Below is a small trained network, with its code and all its weights. Each question gives an input and a target symbol and asks what happens when units are switched off, that is, made to give their printed mean instead of their output.

import numpy as np


def w(rows, s, z=0):
    codes = np.array(rows[::2]) - 128.0
    scale = np.full(codes.shape[1], s)
    scale[-1] = z or s
    return codes * scale


def norm(h):
    return h / np.sqrt((h * h).mean(-1, keepdims=True) + 1e-5)


def f(y):
    return y / 2 * (1 + np.tanh(0.7978845608 * (y + 0.044715 * y**3)))


def softmax(a):
    e = np.exp(a - a.max(-1, keepdims=True))
    return e / e.sum(-1, keepdims=True)


def log_softmax(a):
    a = a - a.max(-1, keepdims=True)
    return a - np.log(np.exp(a).sum(-1, keepdims=True))


def net(x, mask):
    ids = ['βελξπσφ'.index(c) for c in x.split()]
    T = len(ids)
    res = E[ids] + P[:T]
    q, k, v = (norm(res) @ M[0].T for M in (Q, K, V))
    z = softmax(np.where(np.tri(T) > 0, q @ k.T / 3**0.5, -1e9)) @ v
    res = res + np.where(mask[0], z, O[0][:, -1]) @ O[0][:, :-1]
    y = f(norm(res) @ A[0][:, :-1].T + A[0][:, -1])
    res = res + np.where(mask[1:17], y, B[0][:, -1]) @ B[0][:, :-1]
    return log_softmax(norm(res)[-1] @ U[:, :-1].T + U[:, -1])


Q, K, V, O, A, B = {}, {}, {}, {}, {}, {}
E = w([
[143,20,81,13,91,171,115,68,94,123,55],'β',
[117,167,236,29,83,63,64,220,248,108,189],'ε',
[136,101,122,79,120,198,45,42,40,104,111],'λ',
[102,92,92,132,123,104,88,150,65,175,45],'ξ',
[155,123,68,67,149,130,29,75,110,79,28],'π',
[104,126,108,183,160,134,19,144,20,171,86],'σ',
[131,157,100,118,105,85,106,103,83,64,23],'φ',
],0.015)
P = w([
[212,140,207,175,190,67,144,139,159,173,112],'0',
[121,71,155,100,227,73,100,115,111,88,200],'1',
[94,75,106,176,105,123,85,83,145,113,157],'2',
[110,75,86,138,183,121,117,87,128,109,142],'3',
[101,100,128,154,168,167,116,120,135,93,139],'4',
[146,114,91,122,112,127,44,141,107,57,84],'5',
[105,98,147,90,185,167,117,152,68,94,101],'6',
[117,26,92,95,132,169,76,158,39,102,88],'7',
[125,125,143,85,104,160,109,154,61,126,69],'8',
[105,157,114,47,153,187,117,182,62,150,41],'9',
[159,152,131,56,78,196,116,166,75,149,26],'10',
[103,201,119,49,124,224,108,157,47,168,7],'11',
],0.014)
Q[0] = w([
[125,65,111,162,130,143,136,119,106,120,124],'head 1',
[128,68,101,65,143,114,60,163,3,102,60],'head 1',
[145,123,98,130,193,73,107,79,158,132,132],'head 1',
],0.059)
K[0] = w([
[79,138,137,100,87,140,109,151,126,85,145],'head 1',
[166,202,254,83,105,101,150,179,182,183,141],'head 1',
[74,159,100,162,105,165,135,117,153,152,132],'head 1',
],0.053)
V[0] = w([
[186,125,132,38,28,79,234,59,142,48,76],'head 1',
[147,109,152,36,121,251,91,116,151,143,147],'head 1',
[193,168,185,169,156,152,51,22,91,87,177],'head 1',
],0.021)
O[0] = w([
[53,42,169,199,181,119,208,155,101,9,74,77],'head 1',
[67,150,201,118,157,102,100,56,251,219,89,137],'head 1',
[115,115,125,149,205,255,111,169,194,193,99,253],'head 1',
],0.0093,0.019)
A[0] = w([
[68,161,140,73,101,130,140,199,168,93,169,188],'neuron 1',
[192,86,145,181,89,63,110,86,180,145,183,39],'neuron 2',
[141,141,100,145,103,151,167,153,107,107,143,92],'neuron 3',
[107,132,120,154,104,133,163,159,141,101,166,77],'neuron 4',
[147,117,114,146,152,150,135,119,147,140,127,118],'neuron 5',
[116,120,156,134,123,100,139,123,144,116,121,94],'neuron 6',
[170,119,134,156,117,169,143,152,137,120,109,34],'neuron 7',
[177,77,173,149,226,48,180,67,131,131,164,85],'neuron 8',
[130,134,151,98,103,128,115,169,81,98,112,70],'neuron 9',
[33,117,93,98,109,78,114,152,199,84,255,94],'neuron 10',
[122,140,96,118,77,106,151,143,104,117,163,2],'neuron 11',
[160,121,195,90,154,85,123,121,108,166,123,104],'neuron 12',
[123,123,142,131,107,155,126,159,149,119,120,111],'neuron 13',
[80,96,157,105,160,77,115,146,173,105,194,114],'neuron 14',
[146,100,135,156,120,141,118,118,103,106,76,124],'neuron 15',
[168,107,109,152,112,122,116,93,72,120,80,67],'neuron 16',
],0.038,0.0074)
B[0] = w([
[109,152,120,49,72,134,82,129,197,88,175,164],'neuron 1',
[160,90,104,255,217,79,101,139,81,113,162,143],'neuron 2',
[187,83,208,113,141,147,127,100,112,119,120,180],'neuron 3',
[135,136,147,104,106,224,88,156,138,103,138,142],'neuron 4',
[138,121,129,114,97,94,171,122,110,108,100,221],'neuron 5',
[120,112,128,64,117,180,97,114,147,143,157,181],'neuron 6',
[75,133,125,122,176,154,105,115,94,119,160,185],'neuron 7',
[127,105,122,170,211,140,50,61,144,131,191,194],'neuron 8',
[128,109,94,173,118,103,132,121,192,115,189,200],'neuron 9',
[60,115,86,114,105,184,219,129,95,168,21,150],'neuron 10',
[101,174,184,77,183,77,107,133,132,121,154,161],'neuron 11',
[138,125,125,68,86,118,139,116,136,112,40,232],'neuron 12',
[133,128,137,139,153,102,120,124,123,126,158,182],'neuron 13',
[161,124,155,220,120,87,164,108,69,158,129,191],'neuron 14',
[137,164,105,115,85,89,111,154,142,107,112,250],'neuron 15',
[91,141,138,127,82,130,157,145,135,176,45,226],'neuron 16',
],0.044,0.012)
U = w([
[18,180,38,68,153,82,110,163,48,72,114,79],'β',
[125,84,155,152,82,202,102,205,115,62,82,64],'ε',
[158,76,51,202,173,65,3,77,145,111,95,6],'λ',
[113,168,214,87,108,47,129,165,128,174,117,123],'ξ',
[70,148,43,156,77,129,208,135,158,149,144,167],'π',
[36,127,101,116,210,203,159,140,177,180,61,181],'σ',
[194,170,28,78,94,156,105,162,76,197,130,236],'φ',
],0.0054,0.0011)

Each question gives the input, a string of symbols that net reads in full, and the target symbol t.
The units are the heads (3 rows each of Q, K, V and O) and the neurons (one row each of A and B). Each row of codes is followed by its name. A weight is (code - 128) times the scale printed after its matrix; where a second scale follows, it is the last column's (O, A, B and U).
mask holds one flag per unit, heads first, then neurons. A switched-off unit (its flag False) gives its mean, the last column of its rows in O or B, instead of its output. The means were averaged over made-up inputs and are rounded, as every weight is.
A unit's drop is (log p(t) with every unit on - log p(t) with that unit switched off) / (log p(t) with every unit on - log p(t) with every unit switched off).
The circuit of an input: a set's keep is (log p(t) with only the set's units on - log p(t) with every unit switched off) / (log p(t) with every unit on - log p(t) with every unit switched off). Starting from the 12 units with the biggest drops (on a tie, the unit counted first), units are removed one at a time, each time the one whose removal leaves the highest keep (on an exact tie, the one counted first), for as long as the keep stays at least 0.8.
units of the circuit, in order: the units of the circuit, biggest drop first
unit that matters most: the unit with the biggest drop
top k neurons: the k neurons with the biggest drops, biggest first
drop when u is switched off: that unit's drop, to one decimal
input ξ β λ ε φ λ ε λ ξ ε ξ, target λ: units of the circuit, in order : [head 1; neuron 2]
input φ π β λ λ β, target ε: units of the circuit, in order : [head 1; neuron 4]
input π σ φ, target β: unit that matters most : neuron 7
input λ φ σ φ π φ σ ε π, target λ: units of the circuit, in order : [head 1; neuron 2]
input σ β ε, target σ: top 4 neurons : [neuron 10; neuron 6; neuron 8; neuron 15]
input ξ β σ λ λ ξ, target ξ: top 4 neurons : [neuron 11; neuron 3; neuron 16; neuron 9]
input ε σ σ ε λ λ λ β σ, target π: units of the circuit, in order : [head 1; neuron 9]
input β σ β φ λ σ λ σ ξ φ, target λ: units of the circuit, in order : [head 1; neuron 8]
input ξ σ β φ π ξ ξ β ξ ξ, target ξ: top 2 neurons : [neuron 11; neuron 3]
input π λ ε σ λ ξ π σ ξ ξ ε, target β: units of the circuit, in order : [head 1; neuron 7]
input λ λ σ φ β λ ξ ξ ε β, target λ: top 2 neurons : [neuron 8; neuron 14]
input φ ε λ λ π π ξ ξ σ ε, target ε: top 2 neurons : [neuron 3; neuron 4]
input φ ξ π ε σ ε π ξ ε λ, target λ: top 2 neurons : [neuron 8; neuron 14]
input φ β ξ π π σ ξ ξ σ ξ, target ε: top neuron : [neuron 3]
input λ σ ε ξ, target λ: top 3 neurons : [neuron 8; neuron 2; neuron 16]
input ξ β φ φ λ β φ λ β φ, target ξ: top 3 neurons : [neuron 11; neuron 3; neuron 16]
input λ σ ξ σ λ φ φ π π ε β, target λ: top 2 neurons : [neuron 2; neuron 8]
input σ φ β λ λ λ σ σ, target φ: drop when head 1 is switched off : 0.9
input π λ β β σ ξ π σ σ λ λ, target β: drop when neuron 7 is switched off : 0.3
input σ σ ξ, target φ: units of the circuit, in order : [head 1]
input σ φ ξ σ φ β, target φ: drop when head 1 is switched off : 1.2
input π π σ β ξ ε, target β: drop when neuron 1 is switched off : 0.1
